Below are the code and all the weights of a small trained network. Each question names an input and a class and asks about switching units off, where a switched-off unit gives its printed mean instead of its output.

import numpy as np


def w(rows, s, z=0):
    codes = np.array(rows[::2]) - 128.0
    scale = np.full(codes.shape[1], s)
    scale[-1] = z or s
    return codes * scale


def norm(h):
    return h / np.sqrt((h * h).mean(-1, keepdims=True) + 1e-5)


def f(y):
    return y / 2 * (1 + np.tanh(0.7978845608 * (y + 0.044715 * y**3)))


def log_softmax(a):
    a = a - a.max(-1, keepdims=True)
    return a - np.log(np.exp(a).sum(-1, keepdims=True))


def net(x, mask):
    res = np.array(x, float).reshape(1, 3) / 4 @ E
    u = 0
    for l in range(2):
        y = f(norm(res) @ A[l][:, :-1].T + A[l][:, -1])
        res = res + np.where(mask[u : u + 3], y, B[l][:, -1]) @ B[l][:, :-1]
        u += 3
    return log_softmax(norm(res)[-1] @ U[:, :-1].T + U[:, -1])


A, B = {}, {}
E = w([
[3,211,159,132,64,151,159],'x0',
[213,144,149,169,107,5,120],'x1',
[155,114,103,226,208,122,64],'x2',
],0.0047)
A[0] = w([
[85,129,161,255,160,131,163,164],'0.n0',
[111,7,70,123,88,77,126,3],'0.n1',
[62,127,23,154,110,242,193,186],'0.n2',
],0.0049,0.0017)
B[0] = w([
[169,89,196,162,93,101,97,182],'0.n0',
[162,72,116,213,142,136,1,126],'0.n1',
[47,251,134,38,139,112,85,252],'0.n2',
],0.0082,0.0034)
A[1] = w([
[115,99,86,160,215,119,133,3],'1.n0',
[149,145,71,186,254,213,125,254],'1.n1',
[112,191,135,74,176,66,224,247],'1.n2',
],0.0065,0.0026)
B[1] = w([
[131,254,66,56,154,146,196,128],'1.n0',
[161,55,189,18,136,158,85,250],'1.n1',
[179,219,144,112,26,125,154,254],'1.n2',
],0.008,0.0035)
U = w([
[106,116,93,161,192,145,116,2],'0',
[92,187,173,43,90,162,91,254],'1',
[178,150,146,118,3,147,222,247],'2',
[150,107,170,232,159,93,33,254],'3',
[226,31,114,49,216,156,82,254],'4',
[153,137,114,141,209,149,217,2],'5',
[105,101,86,187,174,161,133,2],'6',
[69,48,107,140,155,133,123,2],'7',
],0.008,0.0026)

Each question gives the input, the list of numbers given to net, and the class t.
The units are the neurons (one row each of A and B). Each row of codes is followed by its name. A weight is (code - 128) times the scale printed after its matrix; where a second scale follows, it is the last column's (A, B and U).
mask holds one flag per neuron, layer by layer. A switched-off neuron (its flag False) gives its mean, the last column of its row in B, instead of its output. The means were averaged over made-up inputs and are rounded, as every weight is.
A unit's drop is (log p(t) with every unit on - log p(t) with that unit switched off) / (log p(t) with every unit on - log p(t) with every unit switched off).
The circuit of an input: a set's keep is (log p(t) with only the set's units on - log p(t) with every unit switched off) / (log p(t) with every unit on - log p(t) with every unit switched off). Starting from all 6 units, units are removed one at a time, each time the one whose removal leaves the highest keep (on an exact tie, the one counted first), for as long as the keep stays at least 0.8.
units of the circuit, in order: the units of the circuit, biggest drop first
k most important neurons: the k neurons with the biggest drops, biggest first
k most important neurons of layer l: the k neurons of layer l with the biggest drops, biggest first
drop when u is switched off: that unit's drop, to one decimal
input [-2,1,-2], class 4: units of the circuit, in order => [0.n2; 1.n2]
input [-4,7,-4], class 3: 2 most important neurons of layer 1 => [1.n1; 1.n0]
input [1,1,2], class 3: units of the circuit, in order => [0.n0; 1.n2]
input [5,1,4], class 3: most important neuron => [0.n0]
input [4,3,4], class 3: units of the circuit, in order => [1.n2; 0.n2]
input [1,2,0], class 2: 3 most important neurons => [0.n1; 1.n1; 0.n2]
input [5,5,3], class 3: units of the circuit, in order => [0.n2; 1.n2]
input [5,2,0], class 2: 2 most important neurons of layer 1 => [1.n2; 1.n1]
input [-1,4,1], class 3: 2 most important neurons of layer 1 => [1.n1; 1.n2]
input [1,1,-1], class 2: drop when 0.n0 is switched off => 0.0
input [0,5,1], class 3: drop when 1.n0 is switched off => 0.1
input [-1,2,6], class 4: drop when 1.n1 is switched off => 0.5
